Below are the code and all the weights of a small trained network. Each question names an input and a class and asks about switching units off, where a switched-off unit gives its printed mean instead of its output.

import numpy as np


def w(rows, s, z=0):
    codes = np.array(rows[::2]) - 128.0
    scale = np.full(codes.shape[1], s)
    scale[-1] = z or s
    return codes * scale


def norm(h):
    return h / np.sqrt((h * h).mean(-1, keepdims=True) + 1e-5)


def f(y):
    return y / 2 * (1 + np.tanh(0.7978845608 * (y + 0.044715 * y**3)))


def log_softmax(a):
    a = a - a.max(-1, keepdims=True)
    return a - np.log(np.exp(a).sum(-1, keepdims=True))


def net(x, mask):
    res = np.array(x, float).reshape(1, 7) / 4 @ E
    u = 0
    for l in range(2):
        y = f(norm(res) @ A[l][:, :-1].T + A[l][:, -1])
        res = res + np.where(mask[u : u + 6], y, B[l][:, -1]) @ B[l][:, :-1]
        u += 6
    return log_softmax(norm(res)[-1] @ U[:, :-1].T + U[:, -1])


A, B = {}, {}
E = w([
[126,127,128,128,126,129,128,126,129],'x0',
[123,124,124,125,131,127,129,125,130],'x1',
[86,137,59,179,77,72,199,234,228],'x2',
[61,133,171,166,212,249,146,188,125],'x3',
[136,132,125,132,130,126,124,134,123],'x4',
[223,206,98,86,169,161,146,73,198],'x5',
[126,130,124,128,126,129,127,129,125],'x6',
],0.011)
A[0] = w([
[173,190,117,95,207,145,121,45,136,62],'0.n1',
[115,115,191,108,204,254,89,106,49,56],'0.n2',
[147,165,177,94,151,176,111,140,160,2],'0.n3',
[87,56,131,124,119,101,64,105,31,134],'0.n4',
[149,112,151,163,113,121,106,144,200,145],'0.n5',
[161,51,136,135,121,100,72,8,54,68],'0.n6',
],0.0078,0.0045)
B[0] = w([
[164,85,132,135,90,188,66,116,176,194],'0.n1',
[63,192,121,126,125,27,21,79,167,254],'0.n2',
[149,159,95,170,162,173,171,81,195,135],'0.n3',
[156,122,254,132,131,71,235,160,107,217],'0.n4',
[104,149,105,98,94,70,184,164,80,149],'0.n5',
[210,128,155,123,115,149,196,225,105,217],'0.n6',
],0.0094,0.0078)
A[1] = w([
[70,131,133,182,254,223,216,201,185,86],'1.n1',
[164,180,27,135,176,125,210,126,231,4],'1.n2',
[46,51,81,209,98,62,140,192,102,76],'1.n3',
[111,122,85,141,124,221,155,170,111,115],'1.n4',
[75,148,150,109,107,53,103,152,63,112],'1.n5',
[209,91,177,93,134,124,79,84,109,90],'1.n6',
],0.0097,0.004)
B[1] = w([
[186,98,172,195,96,204,165,194,74,247],'1.n1',
[82,179,248,85,118,67,151,115,55,254],'1.n2',
[161,105,36,108,181,152,90,67,209,252],'1.n3',
[118,89,102,223,149,133,100,118,78,153],'1.n4',
[94,89,119,129,129,118,94,145,54,225],'1.n5',
[102,101,37,156,112,190,202,147,145,211],'1.n6',
],0.013,0.007)
U = w([
[173,105,223,152,93,120,211,188,50,252],'0',
[110,49,31,91,141,32,94,91,192,156],'1',
[242,123,58,86,69,215,161,74,179,64],'2',
[97,229,179,65,93,9,175,89,150,84],'3',
[20,103,201,143,168,107,7,105,46,96],'4',
[113,49,52,235,164,192,129,186,139,8],'5',
[129,219,157,148,194,199,29,49,218,133],'6',
],0.018,0.0046)

Each question gives the input, the list of numbers given to net, and the class t.
The units are the neurons (one row each of A and B). Each row of codes is followed by its name. A weight is (code - 128) times the scale printed after its matrix; where a second scale follows, it is the last column's (A, B and U).
mask holds one flag per neuron, layer by layer. A switched-off neuron (its flag False) gives its mean, the last column of its row in B, instead of its output. The means were averaged over made-up inputs and are rounded, as every weight is.
A unit's drop is (log p(t) with every unit on - log p(t) with that unit switched off) / (log p(t) with every unit on - log p(t) with every unit switched off).
The circuit of an input: a set's keep is (log p(t) with only the set's units on - log p(t) with every unit switched off) / (log p(t) with every unit on - log p(t) with every unit switched off). Starting from all 12 units, units are removed one at a time, each time the one whose removal leaves the highest keep (on an exact tie, the one counted first), for as long as the keep stays at least 0.8.
circuit, biggest first: the units of the circuit, biggest drop first
unit that matters most: the unit with the biggest drop
k most important neurons: the k neurons with the biggest drops, biggest first
top k neurons in layer l: the k neurons of layer l with the biggest drops, biggest first
drop when u is switched off: that unit's drop, to one decimal
input [5,-5,3,3,6,-8,-8], class 5: unit that matters most	1.n3
input [3,6,3,2,0,-4,-5], class 5: circuit, biggest first	(0.n2, 1.n3)
input [-4,-3,-8,-4,6,0,5], class 0: top 2 neurons in layer 0	(0.n4, 0.n6)
input [-3,2,5,0,8,4,6], class 3: top 4 neurons in layer 0	(0.n6, 0.n5, 0.n4, 0.n3)
input [-2,-5,-3,-8,-2,1,-5], class 2: top 3 neurons in layer 1	(1.n2, 1.n6, 1.n1)
input [-3,-5,-8,-2,-5,7,4], class 2: 2 most important neurons	(1.n6, 0.n6)
input [-5,4,-7,-2,5,0,-2], class 0: 2 most important neurons	(1.n3, 0.n4)
input [-2,-8,7,8,2,2,4], class 0: top 2 neurons in layer 1	(1.n1, 1.n2)
input [0,4,1,3,-8,-6,-4], class 5: 2 most important neurons	(1.n3, 1.n2)
input [0,-7,2,1,8,0,0], class 5: 2 most important neurons	(0.n2, 1.n3)
input [3,-4,7,1,-2,0,-6], class 5: 2 most important neurons	(0.n2, 1.n3)
input [-5,5,4,8,1,2,4], class 0: 2 most important neurons	(1.n1, 1.n2)
input [-1,-8,3,-3,-4,0,-2], class 1: 2 most important neurons	(1.n3, 0.n6)
input [5,2,2,-8,6,-1,-2], class 1: circuit, biggest first	(1.n2)
input [-5,8,4,1,7,6,-1], class 0: 3 most important neurons	(0.n2, 1.n1, 1.n3)
input [6,-5,2,0,-5,-8,3], class 1: top 2 neurons in layer 1	(1.n3, 1.n1)
input [1,3,0,3,5,1,2], class 6: 2 most important neurons	(0.n2, 1.n2)
input [-8,0,5,-2,6,1,-2], class 3: 2 most important neurons	(1.n2, 0.n2)
input [-2,-4,4,2,-2,6,6], class 0: 2 most important neurons	(0.n2, 1.n1)
input [-1,-4,2,-4,-8,-8,1], class 1: circuit, biggest first	(1.n3)
input [-4,-6,-8,0,-8,4,-8], class 2: 3 most important neurons	(1.n6, 0.n6, 1.n2)
input [6,-2,4,0,2,-4,-6], class 1: drop when 0.n6 is switched off	0.1
input [-1,8,-7,2,1,2,4], class 6: drop when 0.n2 is switched off	2.7
input [-5,-5,-2,5,0,2,2], class 6: drop when 0.n2 is switched off	0.4
